Here is a tiny trained network, its code and every weight. The questions are about switching its units off for an input and a class, where a switched-off unit gives its printed mean instead of its output.

import numpy as np


def w(rows, s, z=0):
    codes = np.array(rows[::2]) - 128.0
    scale = np.full(codes.shape[1], s)
    scale[-1] = z or s
    return codes * scale


def f(y):
    return np.maximum(y, 0)


def log_softmax(a):
    a = a - a.max(-1, keepdims=True)
    return a - np.log(np.exp(a).sum(-1, keepdims=True))


def net(x, mask):
    res = np.array(x, float).reshape(1, 7) / 4 @ E
    y = f(res @ A[0][:, :-1].T + A[0][:, -1])
    res = res + np.where(mask, y, B[0][:, -1]) @ B[0][:, :-1]
    return log_softmax(res[-1] @ U[:, :-1].T + U[:, -1])


A, B = {}, {}
E = w([
[220,61,186,147,232,124],'x0',
[244,162,33,117,116,13],'x1',
[98,72,2,87,207,182],'x2',
[64,145,173,26,193,46],'x3',
[128,126,129,129,127,127],'x4',
[151,23,141,62,32,123],'x5',
[129,128,129,128,130,127],'x6',
],0.0065)
A[0] = w([
[117,187,141,133,168,125,21],'neuron 0',
[48,113,234,144,118,238,30],'neuron 1',
[55,204,106,143,61,129,102],'neuron 2',
[169,49,157,158,226,129,151],'neuron 3',
[148,8,113,34,54,110,150],'neuron 4',
[44,158,94,144,59,102,117],'neuron 5',
[79,118,145,25,178,93,79],'neuron 6',
[179,111,216,180,155,98,77],'neuron 7',
[96,211,119,184,185,124,132],'neuron 8',
[143,21,148,28,51,159,94],'neuron 9',
[167,113,93,225,82,190,88],'neuron 10',
[85,98,145,138,133,207,108],'neuron 11',
[210,132,73,199,96,137,86],'neuron 12',
[148,96,119,208,81,190,108],'neuron 13',
[111,196,123,193,182,136,81],'neuron 14',
[132,60,148,86,53,110,85],'neuron 15',
[171,131,111,207,87,192,92],'neuron 16',
[82,137,187,92,148,50,84],'neuron 17',
[2,87,218,142,151,242,106],'neuron 18',
[168,153,152,172,85,35,102],'neuron 19',
[85,193,81,102,77,153,111],'neuron 20',
[215,76,192,175,208,128,148],'neuron 21',
[128,183,222,112,98,76,90],'neuron 22',
[156,189,247,166,58,111,48],'neuron 23',
[73,148,189,42,155,32,4],'neuron 24',
[157,125,107,206,92,186,42],'neuron 25',
[142,94,82,209,96,146,74],'neuron 26',
[74,180,72,87,61,159,109],'neuron 27',
[91,172,80,183,207,154,73],'neuron 28',
[62,205,99,119,51,137,122],'neuron 29',
[154,108,116,229,97,186,41],'neuron 30',
[57,123,215,139,119,238,31],'neuron 31',
[142,178,235,173,61,87,78],'neuron 32',
[91,185,74,129,59,127,92],'neuron 33',
[123,207,116,190,195,129,124],'neuron 34',
[192,188,54,98,104,66,148],'neuron 35',
[179,154,147,197,70,176,90],'neuron 36',
[107,70,4,77,192,169,205],'neuron 37',
[112,221,120,186,186,130,78],'neuron 38',
],0.0063,0.0014)
B[0] = w([
[75,64,158,167,103,109,159],'neuron 0',
[203,231,114,120,115,34,223],'neuron 1',
[176,92,173,85,113,187,195],'neuron 2',
[201,102,184,80,103,215,205],'neuron 3',
[76,88,150,238,50,101,216],'neuron 4',
[168,101,177,66,122,198,189],'neuron 5',
[40,99,82,88,212,141,201],'neuron 6',
[161,117,128,114,119,227,181],'neuron 7',
[109,83,187,188,63,107,199],'neuron 8',
[85,96,149,217,53,106,207],'neuron 9',
[52,101,134,63,195,77,198],'neuron 10',
[155,208,88,120,157,76,186],'neuron 11',
[108,133,126,63,165,65,196],'neuron 12',
[66,112,130,83,190,80,188],'neuron 13',
[93,65,181,169,47,103,186],'neuron 14',
[87,73,154,202,58,114,178],'neuron 15',
[47,106,137,68,204,94,189],'neuron 16',
[62,95,98,74,183,127,185],'neuron 17',
[213,228,95,130,106,45,254],'neuron 18',
[158,209,74,181,165,133,184],'neuron 19',
[175,119,177,82,113,184,186],'neuron 20',
[189,98,192,56,109,195,212],'neuron 21',
[76,150,41,157,204,190,185],'neuron 22',
[97,173,27,202,172,215,195],'neuron 23',
[29,85,114,57,219,99,203],'neuron 24',
[43,85,131,64,206,93,179],'neuron 25',
[75,108,95,84,197,86,175],'neuron 26',
[182,106,180,87,115,195,194],'neuron 27',
[96,78,145,218,46,128,197],'neuron 28',
[181,100,175,65,107,181,200],'neuron 29',
[59,92,133,67,181,98,185],'neuron 30',
[201,210,105,102,107,46,214],'neuron 31',
[105,174,18,220,156,218,194],'neuron 32',
[168,118,185,77,137,160,184],'neuron 33',
[102,60,200,167,29,85,198],'neuron 34',
[225,190,141,85,106,59,211],'neuron 35',
[57,101,93,79,210,129,183],'neuron 36',
[159,211,2,231,124,206,237],'neuron 37',
[96,59,185,195,61,92,196],'neuron 38',
],0.0054,0.0066)
U = w([
[25,95,118,55,210,74,42],'0',
[214,199,106,119,120,9,246],'1',
[106,157,33,207,153,243,172],'2',
[76,53,190,217,63,88,31],'3',
[191,95,206,55,130,234,103],'4',
],0.012,0.0011)

Each question gives the input, the list of numbers given to net, and the class t.
The units are the neurons (one row each of A and B). Each row of codes is followed by its name. A weight is (code - 128) times the scale printed after its matrix; where a second scale follows, it is the last column's (A, B and U).
mask holds one flag per neuron, in row order. A switched-off neuron (its flag False) gives its mean, the last column of its row in B, instead of its output. The means were averaged over made-up inputs and are rounded, as every weight is.
A unit's drop is (log p(t) with every unit on - log p(t) with that unit switched off) / (log p(t) with every unit on - log p(t) with every unit switched off).
The circuit of an input: a set's keep is (log p(t) with only the set's units on - log p(t) with every unit switched off) / (log p(t) with every unit on - log p(t) with every unit switched off). Starting from the 12 units with the biggest drops (on a tie, the unit counted first), units are removed one at a time, each time the one whose removal leaves the highest keep (on an exact tie, the one counted first), for as long as the keep stays at least 0.8.
units of the circuit, in order: the units of the circuit, biggest drop first
unit that matters most: the unit with the biggest drop
k most important neurons: the k neurons with the biggest drops, biggest first
drop of u: that unit's drop, to one decimal
input [-4,2,8,4,-3,-8,0], class 2: unit that matters most => neuron 37
input [-8,-8,-8,-7,8,7,8], class 1: 3 most important neurons => [neuron 1; neuron 31; neuron 18]
input [-5,6,-7,0,-2,5,-6], class 2: units of the circuit, in order => [neuron 32; neuron 23; neuron 22]
input [8,-4,5,-4,-4,-6,3], class 4: 4 most important neurons => [neuron 3; neuron 21; neuron 4; neuron 9]
input [-3,4,7,1,6,8,1], class 3: 2 most important neurons => [neuron 4; neuron 9]
input [-4,-8,2,-6,-7,2,1], class 1: units of the circuit, in order => [neuron 18; neuron 1]
input [-6,0,-5,3,0,-6,-7], class 3: 2 most important neurons => [neuron 38; neuron 8]
input [8,1,-6,-2,-5,-3,-6], class 4: 2 most important neurons => [neuron 21; neuron 37]
input [-3,3,-5,0,0,-4,7], class 2: 2 most important neurons => [neuron 32; neuron 23]
input [-5,5,-8,4,0,-5,-8], class 2: units of the circuit, in order => [neuron 32; neuron 23]
input [5,-5,3,-2,7,6,-8], class 3: 2 most important neurons => [neuron 9; neuron 4]
input [6,-4,-6,-3,-8,-3,-6], class 2: 2 most important neurons => [neuron 23; neuron 32]
input [6,1,1,-1,-3,-5,-4], class 4: 4 most important neurons => [neuron 21; neuron 3; neuron 4; neuron 9]
input [-1,-2,2,-6,8,-7,7], class 3: most important neuron => [neuron 28]
input [-7,-5,6,4,7,7,8], class 3: 3 most important neurons => [neuron 4; neuron 9; neuron 15]
input [2,-5,-6,-5,-2,-3,-6], class 2: 3 most important neurons => [neuron 23; neuron 32; neuron 7]
input [-5,-1,-5,-5,1,-4,-4], class 0: drop of neuron 32 => -0.1
input [3,-1,-1,2,-7,-1,-1], class 4: drop of neuron 33 => -0.1
input [7,-8,4,-4,2,5,-6], class 1: drop of neuron 18 => 0.2
input [8,5,7,-4,6,2,7], class 4: units of the circuit, in order => [neuron 3]
